[40  8 47 13] => 13

[[-32 -12  18  10 -12]
 [-28  -4   3 -42 -19]
 [ 25  23  -8 -52 -19]] => -42

[[ -7 -46  25 -10]
 [-14  42   2  24]
 [ 48  13 -50   0]] => -46

[-24 -23  53  51  39  44] => -23

[ 33  10 -12  57] => 10

[[ 52  17   2  12]
 [ 10 -10 -35  -7]] => -10
---
[  8  21  13 -55   0] Out: 13
[-38  51 -17  53 -16] Out: -17
[-53   3  32 -26  30] Out: 32
[-29  -1  -7 -46 -10] Out: -7
[-14 -31  42 -20  32] Out: 42
[18  9 54  0  7] Out: 54
[-35 -38 -20  30  48] Out: -20
[-52 -34  27 -14  49] Out: 27
[11 42 43  3 -4] Out: 43
---
[[ -3   1 -18 -10  11  -6   2]
 [  0   0 -21  10  21   6 -18]
 [ -9  -2 -52   6 -10   0   8]] ans = -3

[-46 -13  39  -3 -10] ans = -46

[ -1  40 -34 -54] ans = -1

[ 42 -28 -14 -46 -31  41 -19] ans = 42

[-49 -48 -36 -39 -32   6] ans = -49

[-44  16 -17  35 -31  -1  -4] ans = -44
---
[[-12   6   4   8]
 [  9 -46   0  14]]	6

[ 51  24  26  15  52 -35]	24

[[  4 -39 -29  -9  31  51 -53]
 [-17   8  17 -12 -21 -13  52]]	-39

[ 17  21  21  15  44 -24]	21

[ -3  36  22  22  40 -34  -4]	36

[[ 13 -15  13 -44   8 -29  33]
 [ 14 -15  12 -43   8 -28  33]]	-15

[[ 34 -32 -49  15]
 [  8   1   3   2]]	-32

[  6  -8 -28  -2   6  29  44]	-8

[[ -2  -5  -1 -37  -2  -1   3]
 [  0   3  -3  -6   0   1  32]
 [  0   1  -2  -6   1   0  40]]	-5

[  2 -29  -4  16  54]	-29
---
[[3 8 7 8]
 [1 9 7 8]
 [2 8 7 8]] >> 7

[[-748 -190  692  855  490]
 [ 255 -231 -550 -263 -467]
 [-152 -436 -522   25 -597]] >> -263

[[2880 4460 8230 5670 4325 5756 5713]
 [3372 4470 7814 7653 6068 2432 5729]
 [5983 6360 5752 5084 6844 5575 6653]] >> 2432

[[3 3 2 5 3]
 [4 4 6 6 5]
 [3 4 6 7 5]] >> 6

[[529 354 785  10]
 [ 72 304 131 368]
 [466 291 457 500]] >> 131

[[-278  309  485   96 -409  341  414]
 [-127 -419  817 -323 -227  219 -391]
 [-510   -8  270 -403 -609  852 -339]] >> 219

[[153 199 126 140]
 [ 83  60 110  92]
 [ 78 186  81  73]] >> 110
---
[[-1.047 -0.982 -1.101  1.553 -0.909 -1.035]
 [-1.076  1.791 -1.326 -1.416 -0.904 -1.252]] out -0.982

[[ 0.002  0.023  0.095 -0.143  0.046 -0.027]
 [ 0.037  0.190  0.152  0.190  0.016 -0.019]
 [ 0.031  0.184  0.218  0.200  0.056  0.029]] out 0.190

[[   9.08 -122.27   99.19   27.57]
 [ -33.78  -96.86  129.79  -10.12]] out -122.27

[[  40.2  178.6  -15.9  132.2   22.6]
 [-146.1   26.7   97.2  132.2   58.8]] out 178.6

[[ 1.1  1.1  1.7  0.5 -0.7]
 [ 1.2  1.2  0.2 -1.2 -1.8]
 [ 1.0  0.9 -1.2 -1.9 -2.1]] out 1.2

[[-1.05 -1.21 -1.06  1.69 -1.29]
 [-1.17  1.23 -1.16 -0.08  1.25]] out -1.21
---
[-24  34  55 -40]: -40, -24

[[-44  -1  47 -13  -4]
 [-34   6  37  -8 -23]
 [-29 -10  32 -29   6]]: -4, -29

[-17  45   1  13  10   3  29]: 29, -17

[ -6 -32  41  28 -14  23]: 23, -6

[12 54 10 34]: 34, 12

[  9 -52  45  35  40 -22  44]: 44, 9

[[-30 -16 -27  23  12   5]
 [-24  10 -34  13  13  -7]
 [-12 -43 -39 -57  24 -18]]: 5, -12

[[  6  16 -39 -47  28  -5 -36]
 [ -4   1 -36 -29  22   4 -26]]: -36, -4
---
465	449	903	197	369	372
465	449	729	131	451	372
514	449	541	197	369	372
ans = 131

4693	3936	2617	4656	5085	4523	8185
5785	4180	7044	3643	5415	7296	1632
ans = 5085

67	56	70	54	49	63
83	66	72	25	39	57
ans = 54

9083	6944	3164	7352	9236
1307	6756	3959	1984	2333
ans = 3164

76	148	97	129
116	103	107	218
146	109	117	39
ans = 103

2935	9339	5574	6155	9383
6142	6807	6445	6672	7128
7854	5781	7070	6840	5707
ans = 6445

110	171	214	85	114
200	88	55	184	201
ans = 214

2	4	7	2	2
2	2	4	5	7
ans = 7

39	120	151	109
76	80	177	198
ans = 120
---
[[  6  14  17  -7]
 [ 11  29 -19  50]]: -7

[[-11 -17   7  13  10]
 [-55   9 -20  20 -24]]: 10

[[-33 -14  29  13  15 -19  49]
 [ 33   3  12  -7  -8   6  31]]: 49

[[ 30 -37   0   5   3  44]
 [  1   2  54  -5  22 -18]]: 44

[[-15   6  45  -4]
 [  8   8  55  12]]: -4

[[ 47   9 -53  45  15 -35]
 [  5   3   6 -25  34 -42]]: -35

[[-37 -27   4  43]
 [ 34 -13  22  19]]: 43
---
[[ -4  -7 -16   7 -14]
 [ -8 -20   7  41   1]
 [ 28  -6 -32 -11  -8]] → -16

[[ 12  15  35  53]
 [-21 -16 -24  -4]
 [ 24   5  37  20]] → 15

[[-26   4  56  -1 -20  24  -3]
 [-15   1   8   0  -3  -1  11]
 [ 19  12  -5 -22 -13  21 -12]] → -20

[[ 34  23  20 -30]
 [ -8 -23 -33  -5]
 [  8  -9 -36  41]] → 23

[[ 36 -24 -28  32 -12  13]
 [-28 -44 -31  26 -34 -23]
 [-34  -1 -18  33  20   2]] → 32

[[-14  45   6 -23  35  16  -3]
 [-11 -13 -21 -41 -18 -27 -35]
 [ 30   1  32 -26 -31   3  26]] → 35

[[ 12 -43  12  -2]
 [-14  32 -20  23]
 [  1 -31 -10  33]] → -43
---
[-0.58 -1.10  0.72 -0.04 -0.80  1.08 -1.43] Out: -0.04

[[-191.4   -7.4  -12.9   -8.0   -0.2  -21.8]
 [-139.1  153.7  -10.4  -27.2  -29.5  -31.0]] Out: -7.4

[[ 1.317  0.027 -0.253  0.138 -0.249 -0.711]
 [-1.311  0.027  0.457  0.094  0.132 -0.398]] Out: 0.138

[ 0.16  0.04 -0.17 -0.10] Out: -0.10

[ 1.0  0.6  0.0  0.2 -0.9] Out: 0.2

[ -6.995  -6.432 -19.573 -11.963  17.811  14.130   5.978] Out: 5.978

[-15.0   9.2  -8.5 -12.0] Out: -12.0

[ -6.88 -15.78   1.26   6.99   5.24  15.17   3.11] Out: 5.24

[[  47.862  125.390  119.842  -96.978]
 [ 136.664   29.840  -16.232  -74.050]
 [-136.878 -158.960 -143.684   88.689]] Out: 119.842

[-0.058 -0.179 -0.031 -0.044  0.135 -0.087] Out: -0.044
---
[[ -4 -12  -2 -31  -2 -15]
 [-13 -45  -7 -25  -7 -14]] result: -2

[[ 18  19 -49 -22  -4 -48 -33]
 [-16 -19  50  16  10 -48  32]
 [ 14  21 -54  -1 -15 -48 -30]] result: -4

[ 25   6 -28  25  -5  31  50] result: -5

[[ 34 -20 -41   7  42   8 -40]
 [-24   3  28  35  22  -6 -29]] result: 42

[[-18  56  30 -16   7]
 [-31  16   7  12 -51]
 [ 13  19  12 -17  53]] result: 7

[-29  24 -35  12   0 -28 -45] result: 0

[[ 54  -6  22   0 -26]
 [-23  28 -17 -29  36]] result: -26
---
[ 12.71  -0.42  -2.47 -13.61] -0.42
[ -96.6  116.0  -13.0  -75.3    0.9 -158.0   90.9] 116.0
[-0.07  0.08  0.02  0.19  0.18 -0.13] 0.08
[ -79.4  -26.7  -57.7   83.9  142.1 -127.5] -26.7
[ 0.13 -0.10 -0.03 -0.01] -0.10
[-19.308  16.763  -1.772  10.293   8.513  -8.468  -5.028] 16.763
[-14.76   9.19  -7.70 -17.01] 9.19
[-0.147  0.111 -0.050  0.126  0.155  0.142] 0.111
